Here is a tiny trained network, its code and every weight. The questions are about switching its units off for an input and a target symbol, where a switched-off unit gives its printed mean instead of its output.

import numpy as np


def w(rows, s, z=0):
    codes = np.array(rows[::2]) - 128.0
    scale = np.full(codes.shape[1], s)
    scale[-1] = z or s
    return codes * scale


def norm(h):
    return h / np.sqrt((h * h).mean(-1, keepdims=True) + 1e-5)


def f(y):
    return y / 2 * (1 + np.tanh(0.7978845608 * (y + 0.044715 * y**3)))


def softmax(a):
    e = np.exp(a - a.max(-1, keepdims=True))
    return e / e.sum(-1, keepdims=True)


def log_softmax(a):
    a = a - a.max(-1, keepdims=True)
    return a - np.log(np.exp(a).sum(-1, keepdims=True))


def net(x, mask):
    ids = ['ΠΨεζξστ'.index(c) for c in x.split()]
    T = len(ids)
    res = E[ids] + P[:T]
    u = 0
    for l in range(3):
        r = norm(res)
        for j in range(2):
            rows = slice(2 * j, 2 * j + 2)
            q, k, v = (r @ M[l][rows].T for M in (Q, K, V))
            z = softmax(np.where(np.tri(T) > 0, q @ k.T / 2**0.5, -1e9)) @ v
            o = O[l][rows]
            res = res + np.where(mask[u + j], z, o[:, -1]) @ o[:, :-1]
        u += 2
        y = f(norm(res) @ A[l][:, :-1].T + A[l][:, -1])
        res = res + np.where(mask[u : u + 8], y, B[l][:, -1]) @ B[l][:, :-1]
        u += 8
    return log_softmax(norm(res)[-1] @ U[:, :-1].T + U[:, -1])


Q, K, V, O, A, B = {}, {}, {}, {}, {}, {}
E = w([
[125,54,170,115,139,98],'Π',
[113,148,104,5,122,153],'Ψ',
[95,95,146,99,203,121],'ε',
[120,163,84,111,196,131],'ζ',
[76,156,156,86,113,33],'ξ',
[147,142,78,87,127,60],'σ',
[68,137,199,105,100,171],'τ',
],0.022)
P = w([
[179,60,127,10,127,90],'0',
[218,109,151,21,124,102],'1',
[137,77,93,59,99,99],'2',
[200,132,169,58,146,104],'3',
[104,82,97,85,119,94],'4',
[171,150,180,86,164,96],'5',
[82,96,102,114,130,96],'6',
[147,171,192,115,184,95],'7',
[62,111,106,147,133,102],'8',
[130,188,200,149,190,95],'9',
[48,136,104,180,127,106],'10',
[115,224,209,189,198,96],'11',
[13,135,125,210,148,97],'12',
],0.014)
Q[0] = w([
[103,105,136,110,155,154],'0.h1',
[193,145,153,116,160,58],'0.h1',
[2,148,176,25,220,73],'0.h2',
[73,127,154,115,151,112],'0.h2',
],0.044)
K[0] = w([
[122,92,165,122,147,109],'0.h1',
[76,127,134,254,136,140],'0.h1',
[2,250,111,144,203,34],'0.h2',
[92,182,148,132,160,114],'0.h2',
],0.033)
V[0] = w([
[97,72,77,139,105,144],'0.h1',
[103,59,29,197,129,118],'0.h1',
[2,247,127,42,198,76],'0.h2',
[141,99,118,156,158,114],'0.h2',
],0.0048)
O[0] = w([
[138,102,136,147,131,126,132],'0.h1',
[162,118,143,166,118,125,115],'0.h1',
[54,135,125,57,254,79,254],'0.h2',
[143,126,133,128,109,135,123],'0.h2',
],0.0079,0.0096)
A[0] = w([
[96,162,157,77,89,152,138],'0.n1',
[183,119,45,147,234,206,114],'0.n2',
[150,171,181,146,157,62,155],'0.n3',
[86,95,183,132,163,178,128],'0.n4',
[171,136,47,112,208,133,133],'0.n5',
[221,106,175,172,190,101,87],'0.n6',
[167,72,157,5,143,128,255],'0.n7',
[47,83,52,123,117,121,152],'0.n8',
],0.023,0.0068)
B[0] = w([
[91,56,102,124,118,201,140],'0.n1',
[4,147,46,30,107,219,136],'0.n2',
[149,83,99,66,249,103,180],'0.n3',
[136,85,158,216,190,145,166],'0.n4',
[233,212,97,182,152,135,152],'0.n5',
[190,149,225,156,159,100,149],'0.n6',
[185,62,22,131,126,168,252],'0.n7',
[83,81,80,199,144,32,167],'0.n8',
],0.022,0.033)
Q[1] = w([
[159,126,180,2,113,163],'1.h1',
[138,138,158,154,184,205],'1.h1',
[82,67,92,149,70,43],'1.h2',
[176,154,55,167,221,84],'1.h2',
],0.035)
K[1] = w([
[218,97,22,118,78,145],'1.h1',
[79,143,89,48,117,121],'1.h1',
[143,133,150,254,240,106],'1.h2',
[18,190,118,76,238,74],'1.h2',
],0.034)
V[1] = w([
[47,74,169,157,147,252],'1.h1',
[59,84,96,23,94,79],'1.h1',
[125,80,155,48,48,67],'1.h2',
[88,208,89,82,120,130],'1.h2',
],0.03)
O[1] = w([
[59,101,147,185,43,95,97],'1.h1',
[37,127,68,57,181,136,177],'1.h1',
[81,73,138,3,96,114,8],'1.h2',
[75,201,151,104,138,199,64],'1.h2',
],0.019,0.015)
A[1] = w([
[71,124,99,48,91,79,56],'1.n1',
[149,151,185,105,146,253,3],'1.n2',
[87,217,90,104,78,182,72],'1.n3',
[61,130,97,150,41,97,92],'1.n4',
[207,181,141,111,73,81,113],'1.n5',
[131,62,165,62,113,81,111],'1.n6',
[126,106,188,75,158,136,98],'1.n7',
[193,83,196,118,71,105,86],'1.n8',
],0.03,0.0035)
B[1] = w([
[192,134,159,194,69,129,171],'1.n1',
[108,198,212,250,85,182,175],'1.n2',
[132,4,145,156,141,95,170],'1.n3',
[61,113,154,99,8,139,167],'1.n4',
[55,130,74,108,139,122,137],'1.n5',
[105,126,78,159,189,165,253],'1.n6',
[111,110,84,164,208,97,177],'1.n7',
[153,149,185,80,111,168,169],'1.n8',
],0.039,0.0046)
Q[2] = w([
[162,133,164,90,135,151],'2.h1',
[151,117,140,123,156,138],'2.h1',
[186,125,163,56,96,156],'2.h2',
[102,76,171,3,70,103],'2.h2',
],0.049)
K[2] = w([
[157,57,49,145,103,253],'2.h1',
[94,140,131,137,160,124],'2.h1',
[78,91,69,221,27,191],'2.h2',
[197,170,20,202,9,189],'2.h2',
],0.029)
V[2] = w([
[41,8,207,187,197,190],'2.h1',
[115,153,206,100,140,3],'2.h1',
[137,94,160,150,190,122],'2.h2',
[83,111,147,136,129,156],'2.h2',
],0.031)
O[2] = w([
[163,105,140,84,98,252,182],'2.h1',
[173,64,21,126,128,91,5],'2.h1',
[127,173,120,62,89,165,213],'2.h2',
[139,110,117,99,160,133,93],'2.h2',
],0.021,0.031)
A[2] = w([
[117,46,159,119,162,93,87],'2.n1',
[214,89,217,76,96,82,62],'2.n2',
[3,95,122,172,28,131,85],'2.n3',
[63,165,87,147,163,16,92],'2.n4',
[181,142,150,109,141,138,89],'2.n5',
[82,165,186,153,123,166,3],'2.n6',
[66,97,110,26,192,160,118],'2.n7',
[137,153,71,106,118,138,148],'2.n8',
],0.047,0.0056)
B[2] = w([
[112,159,142,89,82,141,154],'2.n1',
[166,79,226,88,189,58,148],'2.n2',
[2,55,122,163,109,128,161],'2.n3',
[126,187,87,108,87,33,149],'2.n4',
[98,118,124,141,103,105,170],'2.n5',
[103,189,175,91,132,140,157],'2.n6',
[143,102,54,123,214,161,252],'2.n7',
[124,120,155,92,100,125,163],'2.n8',
],0.074,0.037)
U = w([
[158,89,194,120,150,99,166],'Π',
[171,122,115,97,42,185,146],'Ψ',
[174,135,120,253,119,153,9],'ε',
[107,216,175,143,135,189,198],'ζ',
[120,119,67,93,199,171,90],'ξ',
[124,185,79,124,101,71,250],'σ',
[26,95,122,170,107,140,45],'τ',
],0.011,0.0012)

Each question gives the input, a string of symbols that net reads in full, and the target symbol t.
The units are the heads (2 rows each of Q, K, V and O) and the neurons (one row each of A and B). Each row of codes is followed by its name. A weight is (code - 128) times the scale printed after its matrix; where a second scale follows, it is the last column's (O, A, B and U).
mask holds one flag per unit, layer by layer, with each layer's heads first. A switched-off unit (its flag False) gives its mean, the last column of its rows in O or B, instead of its output. The means were averaged over made-up inputs and are rounded, as every weight is.
A unit's drop is (log p(t) with every unit on - log p(t) with that unit switched off) / (log p(t) with every unit on - log p(t) with every unit switched off).
The circuit of an input: a set's keep is (log p(t) with only the set's units on - log p(t) with every unit switched off) / (log p(t) with every unit on - log p(t) with every unit switched off). Starting from the 12 units with the biggest drops (on a tie, the unit counted first), units are removed one at a time, each time the one whose removal leaves the highest keep (on an exact tie, the one counted first), for as long as the keep stays at least 0.8.
circuit, biggest first: the units of the circuit, biggest drop first
most important unit: the unit with the biggest drop
top k neurons: the k neurons with the biggest drops, biggest first
heads that matter: for each layer, one digit per head in row order, 1 if its drop is at least 0.15 and else 0, layers parted by /
drop of u: that unit's drop, to one decimal
input ε ε Π Π Π Ψ, target Ψ: top 2 neurons	2.n7; 0.n3
input ε Π Π ξ τ ξ ξ ξ σ Π ξ τ ξ, target τ: heads that matter	00 / 10 / 00
input ε Π Π σ τ τ ζ, target τ: top 2 neurons	0.n4; 2.n3
input ε Π Ψ, target ε: top 3 neurons	0.n8; 2.n7; 0.n3
input Π ξ Π ζ Π ε τ τ, target ζ: most important unit	0.n2
input Π ζ ξ ε Π Ψ ε Ψ Ψ, target ε: heads that matter	00 / 01 / 00
input Π Π ε Π Π ζ Π σ ε Π, target ζ: top 2 neurons	0.n5; 0.n2
input Π Π τ Π τ ζ Π ξ ξ ζ ζ Ψ, target ζ: top 2 neurons	0.n2; 0.n5
input ζ ξ Ψ ξ Ψ Π τ Π σ, target τ: top 4 neurons	0.n7; 2.n3; 1.n4; 0.n1
input τ Π σ, target τ: top 4 neurons	0.n3; 0.n4; 2.n3; 0.n1
input Ψ Π Π, target Ψ: circuit, biggest first	0.n7; 2.n7; 0.n3; 2.n3
input ε τ ε τ ε, target τ: top 2 neurons	0.n1; 0.n3
input ξ ζ σ Π ξ ζ Π σ ζ, target σ: top 2 neurons	0.n5; 0.n8
input σ Π Π Π ξ ε ε Π Π, target ε: top 2 neurons	0.n8; 0.n7
input Π Π Π ε ζ, target ζ: heads that matter	00 / 01 / 10
input σ ε Π, target σ: most important unit	2.h1
input Π Π σ ε ξ ζ Ψ ε, target ζ: heads that matter	00 / 01 / 00
input ξ ξ ξ ξ Π ε ξ σ Ψ, target σ: heads that matter	00 / 01 / 10
input ξ Ψ Π Π ε Π ε ξ Π Π Ψ, target Ψ: heads that matter	00 / 10 / 00
input ξ Ψ ζ Ψ Π Π Π τ, target ζ: top 2 neurons	0.n2; 0.n8
input ε Ψ Π Π Π, target Π: top 2 neurons	0.n3; 0.n6
input ζ ζ Π ζ Π ε Π, target ε: top 2 neurons	0.n3; 2.n7
input Π Π τ Π ε, target τ: top 2 neurons	0.n7; 0.n1
input Ψ Π Π Π Π ε ζ Π σ ε Π Π σ, target σ: most important unit	0.n7
input τ ε ε ε, target ε: heads that matter	00 / 01 / 00
input Π Π ξ ε ζ ζ Ψ ξ Π ζ Π Π τ, target τ: drop of 0.n7	1.2
input Π ε ξ ζ ζ σ, target ζ: drop of 0.n2	1.1
